Below are the code and all the weights of a small trained network. Each question names an input and a class and asks about switching units off, where a switched-off unit gives its printed mean instead of its output.

import numpy as np


def w(rows, s, z=0):
    codes = np.array(rows[::2]) - 128.0
    scale = np.full(codes.shape[1], s)
    scale[-1] = z or s
    return codes * scale


def norm(h):
    return h / np.sqrt((h * h).mean(-1, keepdims=True) + 1e-5)


def f(y):
    return np.maximum(y, 0)


def log_softmax(a):
    a = a - a.max(-1, keepdims=True)
    return a - np.log(np.exp(a).sum(-1, keepdims=True))


def net(x, mask):
    res = np.array(x, float).reshape(1, 8) / 4 @ E
    u = 0
    for l in range(4):
        y = f(norm(res) @ A[l][:, :-1].T + A[l][:, -1])
        res = res + np.where(mask[u : u + 6], y, B[l][:, -1]) @ B[l][:, :-1]
        u += 6
    return log_softmax(norm(res)[-1] @ U[:, :-1].T + U[:, -1])


A, B = {}, {}
E = w([
[236,187,118,168,187,203,227,178,104,66,170,120],'x0',
[145,172,117,254,119,94,126,216,16,217,176,173],'x1',
[118,185,96,34,68,67,176,232,150,129,85,190],'x2',
[121,206,89,69,41,168,102,100,184,110,198,122],'x3',
[126,57,52,49,68,117,184,117,82,163,83,135],'x4',
[200,143,191,123,89,134,169,162,125,93,189,142],'x5',
[142,85,97,141,84,109,9,190,145,76,216,180],'x6',
[137,112,147,155,166,137,87,169,147,111,113,152],'x7',
],0.0076)
A[0] = w([
[243,101,140,60,185,207,147,83,154,113,167,185,69],'0.n0',
[142,123,176,176,138,109,81,130,181,131,139,107,82],'0.n1',
[171,175,152,254,160,158,166,200,134,157,112,205,88],'0.n2',
[65,129,111,180,144,175,156,33,123,103,86,76,3],'0.n3',
[183,181,125,200,208,146,108,145,75,143,73,118,56],'0.n4',
[55,116,81,156,104,66,152,144,54,170,85,26,126],'0.n5',
],0.0068,0.0036)
B[0] = w([
[143,95,101,185,120,79,90,62,152,79,171,79,219],'0.n0',
[76,127,140,117,139,97,217,99,75,133,136,206,192],'0.n1',
[169,87,209,20,120,150,171,228,62,177,177,135,255],'0.n2',
[213,101,55,143,154,240,135,32,131,23,95,10,195],'0.n3',
[124,147,171,145,167,198,167,170,216,100,211,214,218],'0.n4',
[98,147,110,165,65,162,55,91,120,218,84,254,225],'0.n5',
],0.0069,0.0049)
A[1] = w([
[143,155,162,251,209,178,137,254,32,109,152,153,124],'1.n0',
[164,134,46,108,57,159,253,126,10,118,77,113,92],'1.n1',
[59,102,124,60,183,170,65,13,134,136,69,69,145],'1.n2',
[30,104,85,99,104,97,94,93,92,109,133,149,109],'1.n3',
[160,42,197,167,111,52,87,106,65,127,131,139,79],'1.n4',
[68,124,132,183,141,66,115,160,97,152,124,42,1],'1.n5',
],0.0069,0.0073)
B[1] = w([
[185,80,213,160,195,135,179,245,179,156,174,146,254],'1.n0',
[80,51,202,106,164,120,177,133,149,137,112,167,184],'1.n1',
[121,91,144,174,196,112,144,164,80,118,132,97,252],'1.n2',
[114,143,145,120,165,131,92,164,117,118,93,108,189],'1.n3',
[98,128,115,107,101,66,79,157,102,200,138,156,173],'1.n4',
[192,123,125,135,84,137,108,188,113,117,50,185,128],'1.n5',
],0.013,0.0072)
A[2] = w([
[131,157,81,74,129,194,135,145,167,30,179,14,50],'2.n0',
[29,131,158,95,193,93,128,81,153,148,66,105,251],'2.n1',
[92,160,89,102,93,36,64,144,150,174,82,160,142],'2.n2',
[138,167,98,89,67,150,122,195,160,74,161,156,95],'2.n3',
[155,128,140,189,113,254,114,34,121,116,94,62,116],'2.n4',
[94,99,155,32,65,120,172,111,94,85,55,64,30],'2.n5',
],0.0077,0.0032)
B[2] = w([
[86,112,144,124,122,28,133,114,177,113,51,128,187],'2.n0',
[134,127,160,146,56,115,116,164,53,146,178,197,254],'2.n1',
[74,161,117,159,103,144,99,129,24,178,153,112,203],'2.n2',
[217,162,76,98,136,118,187,135,179,12,129,96,179],'2.n3',
[162,122,92,71,84,176,112,121,112,150,155,30,181],'2.n4',
[140,87,185,199,183,158,155,141,196,130,175,156,179],'2.n5',
],0.011,0.0074)
A[3] = w([
[138,156,137,71,79,116,76,132,138,51,156,142,114],'3.n0',
[171,107,142,103,142,116,140,76,156,76,128,87,3],'3.n1',
[150,149,194,88,125,108,226,168,147,120,138,107,188],'3.n2',
[118,85,97,144,169,182,142,36,102,115,140,70,102],'3.n3',
[87,233,60,107,121,113,93,156,104,133,163,152,140],'3.n4',
[139,131,105,128,183,174,103,1,98,113,91,126,41],'3.n5',
],0.0098,0.0034)
B[3] = w([
[122,123,88,143,171,162,175,72,171,65,162,81,166],'3.n0',
[78,203,126,104,96,82,88,117,154,182,181,122,164],'3.n1',
[140,88,209,179,122,138,74,163,254,112,112,147,247],'3.n2',
[213,93,119,54,97,128,142,185,58,48,164,69,175],'3.n3',
[157,63,182,93,101,149,190,110,6,131,95,124,166],'3.n4',
[183,101,112,34,60,181,181,98,79,162,166,102,148],'3.n5',
],0.012,0.011)
U = w([
[174,95,202,116,226,178,182,215,205,130,133,177,249],'0',
[216,112,58,36,104,198,179,81,50,75,141,12,58],'1',
[139,247,3,87,151,80,123,65,255,59,95,78,4],'2',
[28,129,124,112,88,72,68,107,39,240,59,220,57],'3',
],0.0096,0.0027)

Each question gives the input, the list of numbers given to net, and the class t.
The units are the neurons (one row each of A and B). Each row of codes is followed by its name. A weight is (code - 128) times the scale printed after its matrix; where a second scale follows, it is the last column's (A, B and U).
mask holds one flag per neuron, layer by layer. A switched-off neuron (its flag False) gives its mean, the last column of its row in B, instead of its output. The means were averaged over made-up inputs and are rounded, as every weight is.
A unit's drop is (log p(t) with every unit on - log p(t) with that unit switched off) / (log p(t) with every unit on - log p(t) with every unit switched off).
The circuit of an input: a set's keep is (log p(t) with only the set's units on - log p(t) with every unit switched off) / (log p(t) with every unit on - log p(t) with every unit switched off). Starting from the 12 units with the biggest drops (on a tie, the unit counted first), units are removed one at a time, each time the one whose removal leaves the highest keep (on an exact tie, the one counted first), for as long as the keep stays at least 0.8.
units of the circuit, in order: the units of the circuit, biggest drop first
most important unit: the unit with the biggest drop
top k neurons: the k neurons with the biggest drops, biggest first
k most important neurons of layer l: the k neurons of layer l with the biggest drops, biggest first
drop when u is switched off: that unit's drop, to one decimal
input [-1,1,5,0,-2,-4,2,2], class 3: units of the circuit, in order : 2.n2; 0.n4; 1.n0
input [1,1,4,6,4,-6,-8,0], class 3: top 3 neurons : 0.n5; 1.n0; 2.n1
input [0,2,-2,4,-4,1,-1,-8], class 1: most important unit : 1.n0
input [-8,4,-6,-2,8,-6,-7,-6], class 1: 2 most important neurons of layer 2 : 2.n4; 2.n0
input [-4,5,6,7,4,5,5,-3], class 1: top 3 neurons : 1.n0; 3.n4; 2.n3
input [-5,0,-4,3,8,7,5,7], class 3: top 2 neurons : 1.n4; 2.n2
input [-6,-1,-7,8,-6,4,5,-4], class 1: units of the circuit, in order : 1.n0; 3.n2
input [2,-8,6,8,-6,-8,1,2], class 2: units of the circuit, in order : 2.n0; 1.n0
input [-8,0,-4,-1,3,-1,-2,-8], class 1: top 4 neurons : 0.n3; 1.n0; 0.n2; 2.n4
input [-2,-2,7,-5,5,0,-5,5], class 3: top 2 neurons : 1.n0; 0.n5
input [-3,1,7,0,-2,4,0,-8], class 3: 3 most important neurons of layer 0 : 0.n2; 0.n4; 0.n3
input [1,3,6,7,-1,-4,-1,4], class 1: top 3 neurons : 1.n0; 3.n4; 2.n2
input [-3,-4,1,4,-2,4,1,-8], class 2: top 2 neurons : 1.n1; 2.n0
input [-1,0,7,8,-8,2,-3,-5], class 2: most important unit : 2.n3
input [5,-7,-6,7,4,3,7,-7], class 2: top 2 neurons : 2.n0; 3.n1
input [-8,-5,1,-8,-3,-7,-7,5], class 3: top 2 neurons : 2.n1; 0.n5
input [4,-7,-1,-1,-4,-4,4,1], class 1: drop when 1.n0 is switched off : 0.4
input [-4,-5,4,-6,-8,4,5,-1], class 3: drop when 2.n5 is switched off : 0.0
input [-6,-2,2,-7,-8,-3,-2,-3], class 3: drop when 1.n0 is switched off : 0.1
input [2,3,4,0,7,-6,-4,3], class 3: most important unit : 0.n5
input [-4,0,3,7,-5,-5,4,2], class 1: 2 most important neurons of layer 3 : 3.n4; 3.n0
